In the rows, zero is written as 128.
Each row has a class, written after it.
[143 131 110 108 162 133 150 142 172 134 133 168 131 135 123 136  65  89
 164  63 127 114 131 109 109 110  83 127 158 108 114 106  77 140 128 132
 136 159 139 126 173 119 137 108 149  94 117 113  88 109 124 142]
<183>
[139  91 124 119  94 108 113 115 116  99 125 123 163 126 163 112 152 125
 132 139  91 177 155 132 161 162 122 126  81 132 114 143 155 115  91 162
 168 170 105 163 179 159 113 160 127 100 126 134  91 145 145 130]
<187>
[138 104  73 125 132 135 155 132 114 101 159  98 139 139  93 114 185 112
 161 114 178 120  62  72 166 164 160 170 183 124 166 131  74 156 143 188
  74 125 178  98 133 109 178 105 121 149 133 127 157 123  87 142]
<187>
[160 105 138 109 156 115 153 120 124 127 141 126  63 169 154  38 115 120
 120  83  91 208 160  77 111 115  96 123 186  82 121 127 183 160 100  95
 156 200 110  98  79 144  87 159  98 117 125 125 135 124  83 103]
<46>
[140 101 172 124 129 164 108 131 186 167 134 153 196  84  97 130  92  95
 112  87 117 135 141 125 118  81 142  91 155 141 114 118 148 156 166 114
 175 170 156 168 135 174 154 121  97  98 109 109 106 113 118 140]
<17>
[103 182 101 160 104 130 143 146 167 116 144 127 165  91 145 125 147 131
 151 140 152 120 167 132  93  99 103  69 160 119 104 148 121 138  86 145
 107  99 136 123 151 122 167 105 124 137 106 116 158 150 137 138]
<88>
[138 129 155 131 158 134 182 143 150 185 142   4 131  75  81  89 162 103
 126 104 123 114 114  83 172 166 152 102 150 150 104 121 167 170 112 141
 169 108 118 149 166  98 164  97 136 145 193 157 126 118 116 139]
<66>
[144 117 163  79  92 130 121 134 125  73 129  97 148  80 146 114 163 125
 113 137 146  81 185 122 127 184 134 156 130 161  98 163 140 124  93 155
  86 109 151 125 121 148 124  89 115  94 122 162 155 132 137 116]
<50>
[158 154 125 140 113 137 149 130 129 142 127 108 172 158 119 106 175 145
 144  84 124 127 140 121 109 116 148 117 167 125 119 147  86 137 112 125
 118 172 173 147 124 151 142 106 129 164 131 131 118  92 150 159]
<12>
[150 118 128 127 120 140  80  94  98 116 108  66 117 157 117 145 149 138
 117 112 160  96 100 170 109 159  83 116 165 143 108  97 116 113 148 102
  47 129 152 113 169  99 147 112 108 105  93 127 105  98 107 166]
<17>
[153  74 123 176 117  98 118 120 168 157 108 161 106 156 110 117  49 149
  95  65 106 171 114  82 127 100 167 113 155  89 144  27  73 107 128 155
  59 170 162 115 132 184 134 154 130  94 102 103 112 108 108 128]
<17>
[129 150  75  85 118 163  77  98 110  97 141  88  56  87 160 176 150 109
 174 128 145  99 123 144  52 117 125 161 125 125 131 155 162 122 142 145
 158 179 114  97 147 127 128 170 118 117 122 132 131  92 131 122]
<64>
[116 110 119 119 132  80 155 137 117 138 157 165 157 114 108  10 150  97
 147 146 157 109 148 119 128 155  98  83 218 129 121  70 110 129 133  96
  89 128 139 125 138 133 156  79  83 145 119 114 157 169 112 117]
<88>
[121 135 157 130 133 126 177 168 183 123 139 101 132  96 117  64 158 158
 139 108 105  96 146  80 201 158 141 140 142 132 136 169  93 107  91 184
  82 152 143 137 173 157 161 111 159 118 145 157  81 151 113  98]
<12>
[110 124 119 114 175 108 128  97 116 123  91 112 137 111 155 112 166 145
 145 131 161 144 118 114 131 126 110  80 130 112 139 124 126  94 112 137
 127 147 123 147 164 109 122 156  90 127  90 102 145  84 146 145]
<187>
[ 87 195 175 190 139 147 124 117 188  74 141 112 167 100 133 135 110 118
 131 155 101 184 126 140 154 123 119 119 114 153 122 164 177 133 125 147
 106 143 116 122 180 119 168 164 133 118 129 153  65 151 114 114]
<64>
[150 137 124 138  95 127 125 127  76 141 109 137 114 141 149  63 109 123
 102 134 139 132  91 157 141 140 134 115 106 133 161 158 122 100 154 166
 160 142 110 116 134 102 134 164 160 152 131 123 140 134 142 143]
<64>
[102  83 127 128  85 137 147 117 134 115  99 170 153 147 111 106 147 116
 200 134 125 146  82 129 165 132 147 170 121  96 150 115  77 167 143 131
 128 183 148 111  93 140 130 130  98 142  95  86 110 137 103 105]
<46>
[140 186 130 186 164 153 160 141 183  95 156 138 155 101 136 165  67 132
  95 101  94 114 121  84 123  93  79 151 124  92 107  72 112 150 144 154
 128 155 148 115 154 116  88  97 191 140 127 132  77 153 103 113]
<12>
[141 147 134 145 161 107 136 145  73 144  91  49 106 108  98 170 114 134
 174 158 135 169 155  94 137 118  90  94  83  94  93 196 175  97 115 160
 140 158  88 120 108 105 125 147 103 113 154 107 136 154 114 117]
<23>
[133 152  95 156 161 115 107 146 161 177 105 165 126 164 147 128 134 147
 170 100 117 132 131 155  91 141 155 122 155 125 169  70  97 132 109 108
 133 176 120 133 169 177 134 144 119 113 136 128 118 100 128 132]
<88>
[100 214 129 155 108 141 120 114  74 118 153  84 148  80 162 124 161 148
 122 120 135 117 136 180 142 118 127 111  89 126 127 135 101 158 159 147
 167 148 152 106 178 110 158  96 104 142 102 114 146  86 127  70]
<18>
[ 67 119 147 126 110 138 146 146  94 186 111 163 148 109 132  95 139 115
 121 149 172 145 112 140 167 107 182 134 122 127 167  74 127 119 147  93
 112 160  85 128  97  55 176 185 143 170 187 125 148 109 116 118]
<66>
[122 154 121 116 158 106 137 128 100 197  96 108 130 126  91 168 105 131
 155 105 113 137  80 156 111 135 142 126 166 108 132  87 117 115 145 153
 101 144 145 120 160 159 128 141 107 109 138  90 104 116 130 117]
<183>
[111 129 165  83 105 166 130 139 114  92 134 118  95  79  95 211 135  98
 124 126 138 145 179 184 122 118 189 150 116 125 147 193 131 106  73 124
 123  94 118  83 117 150  88 130  90 110  75 100  97 117 132 132]
<66>
[101 135 116 171 111 145 153 153 176 130 155 111 164 132 174 137 164 135
 159 122 105 163 134 150 104 110 146 145 130 159 150 111 104 128  99 140
 156 125 149 159 152 148 160 141 172 115 153 129 110  86 146 114]
<187>
[141  71 173 140 168 108 173 139 136 157 135 139  44 125 143 171 113  94
 161 117 113 121 120 116 155 160 134 116 143 137 153 129 139 162 117 141
 146 171 150 104 154 155 121 119  84 115 166 133 139 119 101  88]
<66>
[127 122 163 153 116 129 144 146 142  98 110 143 126 149 131  54 114  71
 120  85 106 143 150  69 133 145  96 190  66  80 130 100 101 144 114 151
 138 195 114 124 134 144 136 135 151 135 103 129  84 144 135 142]
<46>
[120 153 129 105 181 153 105 149 104 133 151 100  57 154 136 125 115 121
 130  95 134 155 124 101  83 117  90 128 152 138  93 132 162 162 122  85
 152 126 122 144 128 127 175 134  88 151  90 185 156  91  95 144]
<18>
[122 141 188 116 182  74 137 141  95 100 122 118 145 121  71 115 101 110
 130 134 119 180 135 122 135 147 140 118 143 129 115 120 130  90 126 140
  62 102 158 132 153 180 122 133 108 108 127  98  79 117 149 135]
<101>
[115 188 107 125 166 116  79 119 133 158 104  70 183  90 139 178  71 133
 133 112 165  76 150 100 112 105 103  78 140  81  95  36 137 140 174 140
 115 138 134 157 161  96 111 153 110 157 121 104 138 155 141 149]
<50>
[ 97 106 179 186 110 125 150 132 138 103 129  80 141 119 125 144 146 123
 151 120 141 175 141 147 185 132 145 173  78 143 109 141 155 119 123 148
 105 122 122 121 121 128 180 148 142 129 175 147 134 100 126 129]
<187>
[142  52  89  83 130 127 190 114 160 125 145 115 121 105  61 113 158 135
 178 159 132 111 115  65 206 134 239 158 171 121 121 143 127 155 130 137
 147 149 146 132  68 148  87 106 125 162 170 103 124 136 143 140]
<12>
[ 88  67 154 169  99 108  96 129 110 131 118 105 248 124 118  83 152 115
 139  94 121 184 138 176 171 128 134 126  98 143 123  55  98  70 135 135
 109 120 142 142 162 114 138 132 123 104 137 105 136 148 131 112]
<187>
[154 166 113 153 142  96  82 122 152 194  81 166 160 122 161 106 150 150
 155 159 119 158 120 128 122 160 120  92 137 137 137  89 110 152 128  85
 129 139 101 180 159 155  94  88 105 116 150 107  90 105 135 104]
<17>
[110 113 139 139  85 158 120 125 108  99 141 126 122 124 161 191 130  88
 108  81 133 187 156 141 157 112 113 128  74 119 120 163 135 169  92 136
 164 130 111  82 100  71 148 136 126 117 103 147 198 103 110 111]
<46>
[133 125 124 123 168 101 135 116 109 199 112 113 206 171  90  80 129 120
 151 100 122 202 128  85 166  80 111 104 164  89 141 117 115 122 176  98
 162 114  94 176 128 121 140 148 110 170 124  95  62 154 149 153]
<12>
[155 156  31 105 119 145 129 119 128 144 100 174 111 118 193 154 167 166
 168 107 126 125 107 133  81  85 151 125 152  98 160 105 117 157 131 101
 178 174 135 129 123 113 102 145 151 130 112 110 109  98 126 125]
<12>
[136  88  88  92  32 129 162 110 117 147 126 153 164 116  88  50 197 113
 193 136 127 191 139 110  99 124 163 121 197 118 120 124 114 140 110  96
  98 154 128 158  56 156 172 125 109 140 107  98  96  90 145 148]
<17>
[160 136 141 107 163 128 120 133 158  90 156  75 124 157 122 151  93 132
 152 126 141 138 195  35 132 108  89  94 167 133  46 212 143 165 118 127
 102 172 193 141 119 128 129  86  51 113 108 146 151 165  75 125]
<50>
[113 113 101 125 120 128  78 133 194 161 104 127 177 128 115  55 141  91
  91  61  92 121 138  32 115  83 121  71 156 104 103 101 138 135 155 113
 148 169 135 175 106 138 162 154 122 110 126 130 129 155 114 146]
<183>
[141 118 133 129 127 123 112 148  68 144  77 195  61 194 131 122  82 144
 127 129 100 158  66 178 116 158 133 123 141 125 171 111 138 125 121 136
 109 193 140 113 136 111 117 185 113 165 130 100 100 137 138 132]
<183>
[129 206  96  92 116 130 171 117 131 134 145 142 149 159 132  56 105 136
  79 113 103 154 130 122 124 104 129  92 182  98 137 117 125 135 113 112
 126 170 108 114 141 150 129 156 127 110  84 136 134 115  97 130]
<88>
[144 123 132 188 142 130 118 170 104 148  98  21 141  66  68 171 105 128
 155 143 157 136 106 145 134 134 137 115 103 150 105 149 154 145 143 178
 146  78 153 107 140  55 167 112 114 121 143 111 182 146 128 138]
<183>
[139 128  99 134 140 117 127 159 145 198 118  92 228 101  97 126  79  95
 217  91 125 117 124 131 166 126 112 103 164 102 106  58 103 107 185 129
 129 152 134 172  99 134 132 117 134 113 107 127 148 121 109 121]
<64>
[118 105 102 107 192 104 120 120 200 139 130 148 128 180 132 127 124 105
 182  74 121 147 164  93 105  98 129  83 203 110 109 115 104  85  92  88
 102 173 130 142 140 175 140 155 108  94 142 125  82 106 134 162]
<64>
[131 145 134 184 172 125 133 134 147 131 117 109 165  97 101  73 110 105
 162 117 170 132 121 122 155 150 132 106 114 111 160 118 117 102 119 150
 113 135 102 123 121 109 148  87 122 124 140 118 202 105 131 123]
<101>
[120 170 135 145 141 140 125 138 121  89 118  38 146  88 127 145 141 174
  62 158 143 113 138 124 134 111  75  67 132 114  38 165 142 122  97 134
 141 112 144 125 109  74 117 102 142 147 114 112 126 133 107 146]
<46>
[ 76 153 111 131 156 131 100 135 171  69 147  83 111 172 138 169  93 102
 115 114 142 124 141 109  97  96  90 140 122 117 102 137 132  74 123 101
 130 120 133 149 133 138 164 115 112 142 106 171 150 134 112 131]
<64>
[134 131 175 147 118 152  95 167 128 158 151 111  96 155 119 185  69 111
 138 101 131 211 173 118 130  91 119 130 124 132 149 172 125 142 131 135
 121 110  99 129  91 116 143 172 130 155 156 118 132  75 148 119]
<17>
[106 162 146 132 144  95 148 105 130  93 128 168 103 105 162 132 154 119
 152 137 121 103 138 117 140 143 136  79 169 129 134 119 125 129 152 133
  30 168 197 120 166 122  99 141 109 138 101 115 104  95 133 110]
<66>
[164 179 124 115 163 125 101 154 137 111 139 117 150 167 127 143  60 109
 108 116 107 122 105 129 100 117 105  88 136 127 148 126  70 142 136 126
 178 150 149 157 162 172 125 123 129 104 126 110 105  87 134 125]
<101>
[147 130 118 103 140 118 127  83 163  68 124  73 132 143 133 172 102 102
 123 130 155 117 137  79 112 119 109 125 123 129  84 168 105 139 137 125
 158  96 132 140 131 168  83  77 125  97 127 127 139 119 119 152]
<23>
[150 158 134 128 143 123 147 165 154  85 141 140  86  63 130 166 143  93
 137 118  95 103 128 125 100 167 122  87 161 162 114 139 134 159  99 134
 118 118 181 135 165 141 139 100 134 118 111 161  90  91 123 127]
<66>
[129  98 121 129 104 148  61 150 169 106 156  94 174  89 109 125  92  95
 221 139 175  90 164 112  90  87 118 187 146 128 119 133  84 136 164 133
 141 144 124 145 117 188 171 107  81 133 112 121 137 141 105 107]
<23>
[103 140 168 125 119 141 109 143 110  93 136 136 218  83 114 101 174 124
 138 177 158 147 132 133 135 124 120 116 148 160  85 144 103 133 113 130
  74 164 172 127 149 119 145 111  75 127 124  97 107 145  99 122]
<187>
[ 95  99 161 157 137 154 127 101 114 114 119 153 179 182 125 118 150 129
 125 153  99 131  73 112 145 130 131 126 114 114 122 105 124 165 158 138
 166 209 146 129  95 149 108 135 100 178 191  99 128 131 144 122]
<18>
[116 168 144 200  68 140 161 117 129  92 151 102 213 142 152 185 142 132
 109 144 138 185 158 169 134 132 142 112 101 154 147 163  78 118 121 142
 109  78 166 130 119  69  94  66 179 122 127 121 163 108 137 104]
<66>
[136 135 131 141 115  85 165 119  99 124 154 123 143 131  80 175 131  99
 165 124 123 158 125 162 134 154 140 120 178 139  95 134  93 131 127 149
  56  90 186  96 173 193 144  82  81 109 117 119 126 111 117 140]
<17>
[ 72 196 155  65  67 152  59 109 108  90 123  64  97 145 115 188 111 121
  96 114 114  84  84 228  85 116 158 109 156 114 158 142 150  82 168 133
  95 160 144 114 106 196 129 220 113 155 158  98  92 110 154 109]
<64>
[116 199 169 167 161 122 124 155 127  78 149  96 183 137 115 169 118  99
 117 118 118 167 165 132 153 157 108 102 129 155 131 133  84 133 128 117
  97 130 179 139 167 103 102  67 113 136 116 138 116 144 124 104]
<12>
[132 130 124 180 123 117  80 124 164 147 101 121 193 151  90 127 158 131
 191 103 149 138 120 166 157 151 153 134 146 132 131 131  59 109 106 121
  70 124 122 138 175 176 186  99  97 132 136 136  76 157 130 163]
<12>
[113  85 113 171 179 125 140  80 134 138 169  90 201 162 106 100 170 132
 191 123 122 202 150  61 171 102 115 188 137 108 120 135 161 123 125 156
 112 110  74 105 176  90 123 146 106 174 146 160 154 156 135 146]
<12>
[107 211 184 101 145 149 141 175  84 146 123  86  87  99 153 180 110 101
 111  98  67 143 155 122 174 156 131 131 121 132 101 123 169 167 116 162
 117 177 129 104 116 140  99 173 130 161 206 133  92 109 128  90]
<50>
[122 188  84 116 127 137 115 119 124 131 108  75  79 104 156  47 136 146
 153 133 128  77  86 167  99 133 126 100 131 140 115 132 155 100 133 127
 158 188 142 148 205 120 172 141 113 142  97 142 113 125 120 133]
<64>
[140  37  96 152 112 135 118 173 149 127 131 149 129 110 114 141 109  98
 184 154 167  90 136 174 134 114 192 174 120 133 160 113 123 154 118 154
 191 112 117  84 145 152 177 138 107 120 167  97 150 170 152 154]
<88>
[138 153  96 137  88 149  66 115 139  96 149 112 130  85 152 140 112 111
 109 104 132 164 155 149 114 112 119 146 133 133  92 131 109 123  96 146
 111 131  90  95 179 161 175 135 125  97 136 150 104  88 111 140]
<17>
[123 146 163 158 165 127  95 159 110 168 133  72 157 127 111 179 121 120
 123 136 126  91 155  73 146  99 115 156  90 115 126 133 123 131 179 158
 126 115 130 138 126 142 102 125 110 153 100 121 143 146 116 109]
<23>
[126 172 134  96 134 125 155 104 171  75 112  90 160  80 114  85 103 123
 129 155 110  94 140  86 127 148 141 132 114 128  74 117 157 128  97 147
 109 173 144 166 165 165 149 110  97 112  91 156 108 119 159 138]
<50>
[104  99 133  92  84 150 122 109  99 150  97 143 139  81 110 140 127  92
  94 121 150 136  80 121 145 137 146 112 126 128 131 108  96 118 132 155
 124 133 126 147 106 149 161 111 107 149 111 105 150  83 149 137]
<17>
[125 146 117 135 146 165 123 116 191  67 118  93 113 120 148 147  88  90
 147  96 133 129 113 110 126 121  77 136 118  89 144 122 140 124  77 154
  95 161  98 100 183 103 155 114 129  86 133 127  90 177 136 116]
<12>
[120 141  81 118  78 103 128 147 109 120 122 153 130  78  67  95 135 101
 179 165  96 109  84 144  89 164 151 104  94 131 157  91  84  85 127 154
  98  97 108 131 109 134 114 154 192  91 132 109 145 112 163 121]
<101>
[107  78  97 130 138 141 114 114 127 128 166 109 198 160 116 144 170 117
 208 145 144 127 157  92 100  88 113 146 138  98 137  94 127 130 137 138
 119 187 105 111 136  82 110 216 111 138 145 108 163 122 135 156]
<187>
[120  91  56 106 140 133 114 112 132 139 140  91 135 162 150 111 165 109
 127 112 132  78 131  90 127 145 102 114 187 110 135  74  98 115 122 141
 116 140 117 123 151 135 131 133 120 119  86 136 157 135 121 157]
<88>
[145 233 104 147 142 140  94 153 101 155 100  70 107 131 162 137 130 168
  74 149 110 104 127 112 146 129 163 130  61 132 141 159 164 114 162 150
 153 165 125 172 138 105 103 129 186 137 143 126  99 124 141 105]
<23>
[115 176  99 142 127 115 159  94 119 126 129 156  82 154 139  70 175  89
 151  96  76 174 124 133 124 134 110 139  87  95 148 141 153 132  94 114
 122 159  79  86 155 107 149 156 131  98  90 150 128  98 138 113]
<46>
[ 98 171 164 117 127 148 128 143 126 121 179 123  91 127 153 187 174 125
 165  70 114 130 169 176  80 162 143 162 205 179 154 163 116 141 131 170
  48 125 176  75 182 149 112 188 165 114 156 151 116  78 111 126]
<183>
[115 159 157 160 151 136 119 166  73 148 125  58 152 144 143 149  88 138
 167 119 161 170 188 149 171 145 104 142 139 148 113 123  80 115 131 138
  83 143 151 117 153  90 149 124  83 139  79 140 139 141  75 124]
<50>
[130 146 130 113 162  99 133 171 114 127 137 137  77  86 160 132 106 104
 138 114 121 111 142  96 115 145  77 118 118 117 123 112 124 130 120 146
 156 127 117 150 159 168 152 130 141 125 117 147 120 105 114 111]
<101>
[134  23 134 138 139 140 160 150 132 137 147 125 194 118  86 154 176 168
 151  55 139 157 113 125 194 135 161 155 148 128 135 121 111 112  92 169
 123 161 173 113 131 118 187 103 114 110 132 140 152 107  73 109]
<187>
[ 88 132  76 131 144 114 173  87 135 111 181 181  90 112  95 135 147 137
 163 146 110 202 152 109  77  91 150 113 149 114 117 153 177  94  66 144
 103 162  94  74 139 131 157 168 104 110 134 144 187 107 130 114]
<88>
[107 109 128 144 158 125 130 104 136 111 143 158 142 146 100 131 131 128
 154 134 112 129 101 132 122 130 121 146 104 135 115 118 108 121 141 123
 136 109 138 151 166 159 167 101 104 118  61 148 107 108 149 135]
<18>
[123 162 143 141  99 168  90 117 109 134 108 119 114 154 193 168 147 132
  81  61 108 112 103 201 110 154 103 123 101 135 111 114 120 146  94 140
 139 164 159 121 181 130 123 112 143 132  89 138 121 114 119 136]
<46>
[112 197 154 143 119 128  75 169 117  94 109  75 128  97 126 175 109  97
 141 130 146  86 140 154 110 109 136 137  80 131 154 120 100 117 197 131
 101 143 180 131 136 104 156 147 132 122 103  95  87  97 166 100]
<64>
[126 102 145 111 148 110 121 119 124 155  88 104 123 122 132 167  89 110
 100  84 117  86 124 114 124 107  97  86 100  81 102  53 150 113 136 122
 129 144 120 126 181 105  95 172 127 103 112 123 117 145 119 154]
<66>
[152 124 120 134 144 124 153  64  94 113 165  64 101 126  81 122 123 111
 118  91 139 157  98  95 151 152 148 138 181 117 119 121 132 144 140 204
  61 108 142  60 128  68  89 113 155 171 190  85 152  73 184 137]
<183>
[121 136  98 101 125  85  78  89 138 142 110 119  89  95 129 108  93 115
 149 132 125 149 148  86 132 111 153  81 145 102  96 132 158 158 152 120
 167 171 111 142 120 169  89 159  44 154 124 115 188 117 123 112]
<183>
[111 144 107 159  89  96 136 128 110 157 136 161 165 165 160 102  99 132
  61 105 128 174 165 154 125  93 168 126 137 129 126  81  60 115 145 103
 155 122 138 115 128 131 103 128 161 117 144 108 150 125 106 126]
<183>
[141 125 102 149 114 153 166 125 124 136 181  97 131 169 138 157 120 136
 151 171 150 200 118 113 140 109 142 173 129 134 158 176 101 130  92 170
 106 118  96 103 105 102 145 141 151 104 154 121 165  94 128 107]
<187>
[129 129  79 164 153 116 122 112 149 108 131 147 144 173 109 141 133 141
 125 137 153 185 128 123 104  89 128 116 140 109 155 166 107  73 109 102
 136 115 114 135 126 108 200 116 119 109  75 123  80 135 127 144]
<64>
[103 126 139 126 162 150 172 128 156 116 198 134 126 157 102 229  40  84
 121 108 106 145 165 154 202 114 130  86 166 125 119 122 122  94 115 122
 109 121 127 135  91 102 100 123 159 154  82 122 106  93 163 136]
<64>
[131 164 109 137 145 129 129 123 142 110 137 155 119 185 159 119  92  69
 142 126 111 148 138 110 100 107  96 124 142 118 117 129 100 125 124  99
 133 187 136 127 145 159 132 126  94 114  79 138 107 131 112 143]
<64>
[135  90 134 160 174  97 169 127 122 149 122  83 114 159 133  96 152 121
 133 139 108 138 122 150 159 176 110 112 143 127 123 133 175 114 108 126
 174 140 114 141 129 137 144 119 127 119 153 142 141 134 135 136]
<46>
[113 142 132 121 121 130 156 140 134 142 125 146 144 156 144  95  74  92
  99 165 165 143 139 137 123  96 130 110 101 139 129 158  87 107 111  98
 198 131 101 163 156 131 149 105 122 127 140 127 146 181 139 156]
<12>
[102 119  79 167 130  94  89 122 100 140 120 134 195 147  75  86 122 100
 156 138 197 134 108 132 128 133 167 109 125 117 140  40  63 103 181  95
 127 116 101 147 108  90 153 145 165 173 192 103 159 122 137 193]
<101>
[ 81 163 168 138 199  78 160 109 105  65 103  77 133 134 142 130 115 131
 184 119 133 195 174 141 160 133 117 132  88  97 128 133 179  69 127 126
  95 116 119 113 137 117  64 143 116 123 152 115 180  69 156 104]
<101>
[125  77 135 152 127 127 128 121  73 117 133 104 163 160 106 110 169 100
 130 168 128 134  66 147 157 192 146 160 126 180 134 128 116 104 135 171
 119  88 150 124 143  98 127  96 139 183 161 131 144 136 175 151]
<64>
[118  77 102 182  99 135 147 128 142 118 120 117 180 143 102  89  64 114
 163 104 130 112  96 168 112  74 103 145  92  97 140  59  83  74 172 138
 183 133 118 113 144  88 157 157 174 129  99 106 122 146 133 153]
<64>
[114  35 128 144 135  95 108  76 154 105 138 159 172 134 105 140 113 107
 181 144 162 149 171  92 151 127 145 142 140 116  99 110 131  83 168 147
  65 144 142 144 124 154 101 125 109 126 145 107 151 126 159 160]
<17>
[122 127 163 160 125 154 119 161 176 136 152  77 154 103 114 161 109  76
 136  78 101  98 131 130 102 152  93 121 149 148 128  63  94 135 136 133
 120  89 129 139 135 123 105 119 184 131 154 155 124 103 122 132]
<66>
